Below are the code and all the weights of a small trained network. Each question names an input and a class and asks about switching units off, where a switched-off unit gives its printed mean instead of its output.

import numpy as np


def w(rows, s, z=0):
    codes = np.array(rows[::2]) - 128.0
    scale = np.full(codes.shape[1], s)
    scale[-1] = z or s
    return codes * scale


def f(y):
    return y / 2 * (1 + np.tanh(0.7978845608 * (y + 0.044715 * y**3)))


def log_softmax(a):
    a = a - a.max(-1, keepdims=True)
    return a - np.log(np.exp(a).sum(-1, keepdims=True))


def net(x, mask):
    res = np.array(x, float).reshape(1, 7) / 4 @ E
    y = f(res @ A[0][:, :-1].T + A[0][:, -1])
    res = res + np.where(mask, y, B[0][:, -1]) @ B[0][:, :-1]
    return log_softmax(res[-1] @ U[:, :-1].T + U[:, -1])


A, B = {}, {}
E = w([
[35,105,139,79,117,13,216,175,98,68,137],'x0',
[189,123,1,180,78,49,202,180,155,178,127],'x1',
[129,182,161,107,161,69,106,171,196,166,70],'x2',
[171,195,3,126,174,167,139,153,132,19,41],'x3',
[122,107,125,91,143,156,111,228,75,166,162],'x4',
[132,124,125,138,159,146,169,158,230,94,238],'x5',
[160,82,105,38,85,121,79,107,171,113,121],'x6',
],0.013)
A[0] = w([
[143,111,147,166,110,131,153,70,176,112,85,76],'neuron 1',
[116,118,149,157,115,74,151,47,150,115,129,145],'neuron 2',
[139,76,152,113,124,145,127,212,102,160,137,101],'neuron 3',
[114,113,99,157,65,90,150,175,146,161,119,72],'neuron 4',
[181,48,108,47,72,120,75,117,185,111,143,26],'neuron 5',
[122,40,90,179,74,190,148,81,84,105,155,56],'neuron 6',
[218,138,136,180,126,164,63,114,127,169,125,64],'neuron 7',
[126,179,158,133,155,77,79,165,211,192,72,66],'neuron 8',
[138,126,103,107,158,157,109,177,109,146,129,92],'neuron 9',
[175,135,143,113,104,131,133,95,49,181,49,93],'neuron 10',
[84,89,177,132,79,117,147,87,149,250,168,1],'neuron 11',
[97,207,145,224,160,147,168,130,92,166,170,38],'neuron 12',
[136,122,129,162,120,165,114,149,185,125,157,99],'neuron 13',
[161,131,87,169,76,131,133,139,142,147,126,67],'neuron 14',
],0.013,0.0087)
B[0] = w([
[196,94,98,244,116,147,34,203,103,159,139,190],'neuron 1',
[168,62,136,181,182,106,74,221,84,125,152,215],'neuron 2',
[167,76,108,192,189,93,41,250,159,158,104,184],'neuron 3',
[86,130,211,115,160,178,97,115,112,85,126,206],'neuron 4',
[199,158,196,121,102,109,201,80,61,213,41,226],'neuron 5',
[65,199,62,40,148,85,84,82,118,207,196,231],'neuron 6',
[57,102,146,137,57,54,134,193,76,13,133,253],'neuron 7',
[95,187,67,73,160,107,115,69,46,171,221,232],'neuron 8',
[175,64,49,190,114,157,78,118,93,151,115,174],'neuron 9',
[193,104,155,78,150,147,202,164,254,117,194,232],'neuron 10',
[97,137,34,175,130,181,165,23,163,45,81,252],'neuron 11',
[221,121,179,82,103,117,197,74,29,212,44,226],'neuron 12',
[136,59,154,119,168,110,204,115,148,68,184,193],'neuron 13',
[61,143,206,83,180,214,87,167,143,119,93,203],'neuron 14',
],0.0094,0.016)
U = w([
[95,174,85,88,122,95,105,102,104,181,190,80],'0',
[172,136,159,114,76,104,168,109,95,179,49,62],'1',
[141,166,18,136,135,176,151,100,143,49,45,130],'2',
[53,73,146,109,71,18,165,175,97,71,118,183],'3',
[167,88,109,182,129,131,59,151,127,164,134,107],'4',
[78,124,254,85,152,232,49,100,120,108,121,140],'5',
[166,96,150,103,136,119,225,147,198,127,215,254],'6',
[123,136,119,148,93,94,134,139,170,139,139,140],'7',
],0.015,0.0053)

Each question gives the input, the list of numbers given to net, and the class t.
The units are the neurons (one row each of A and B). Each row of codes is followed by its name. A weight is (code - 128) times the scale printed after its matrix; where a second scale follows, it is the last column's (A, B and U).
mask holds one flag per neuron, in row order. A switched-off neuron (its flag False) gives its mean, the last column of its row in B, instead of its output. The means were averaged over made-up inputs and are rounded, as every weight is.
A unit's drop is (log p(t) with every unit on - log p(t) with that unit switched off) / (log p(t) with every unit on - log p(t) with every unit switched off).
The circuit of an input: a set's keep is (log p(t) with only the set's units on - log p(t) with every unit switched off) / (log p(t) with every unit on - log p(t) with every unit switched off). Starting from the 12 units with the biggest drops (on a tie, the unit counted first), units are removed one at a time, each time the one whose removal leaves the highest keep (on an exact tie, the one counted first), for as long as the keep stays at least 0.8.
circuit, biggest first: the units of the circuit, biggest drop first
most important unit: the unit with the biggest drop
top k neurons: the k neurons with the biggest drops, biggest first
drop when u is switched off: that unit's drop, to one decimal
input [0,-3,-7,1,8,2,-3], class 4: circuit, biggest first	[neuron 3]
input [4,5,4,-4,3,-2,3], class 5: top 3 neurons	[neuron 4; neuron 7; neuron 6]
input [-2,-3,-1,1,-6,6,1], class 4: top 3 neurons	[neuron 1; neuron 10; neuron 2]
input [-6,7,2,6,2,-7,2], class 5: top 2 neurons	[neuron 14; neuron 11]
input [6,7,2,1,0,-7,3], class 5: circuit, biggest first	[neuron 4; neuron 7]
input [0,3,3,2,-7,0,-7], class 1: top 2 neurons	[neuron 12; neuron 3]
input [-6,7,4,-7,-4,-4,6], class 2: top 2 neurons	[neuron 11; neuron 12]
input [-1,0,3,-1,8,-7,-6], class 4: top 4 neurons	[neuron 3; neuron 9; neuron 5; neuron 13]
input [-5,6,4,-7,0,7,-2], class 2: top 2 neurons	[neuron 11; neuron 10]
input [-6,-2,-5,-4,2,4,-7], class 1: top 2 neurons	[neuron 12; neuron 8]
input [7,8,-1,2,-7,7,-8], class 1: top 3 neurons	[neuron 12; neuron 7; neuron 10]
input [3,7,5,6,-8,1,8], class 1: top 2 neurons	[neuron 5; neuron 11]
input [0,7,-4,2,2,5,-3], class 5: circuit, biggest first	[neuron 14; neuron 4]
input [1,-6,-7,-7,-1,-7,-7], class 0: most important unit	neuron 6
input [-1,6,1,0,2,3,8], class 1: drop when neuron 2 is switched off	0.0
input [5,-4,5,5,-8,-2,-8], class 1: drop when neuron 11 is switched off	0.2
input [-1,8,0,-6,-4,-4,-5], class 5: drop when neuron 4 is switched off	0.7
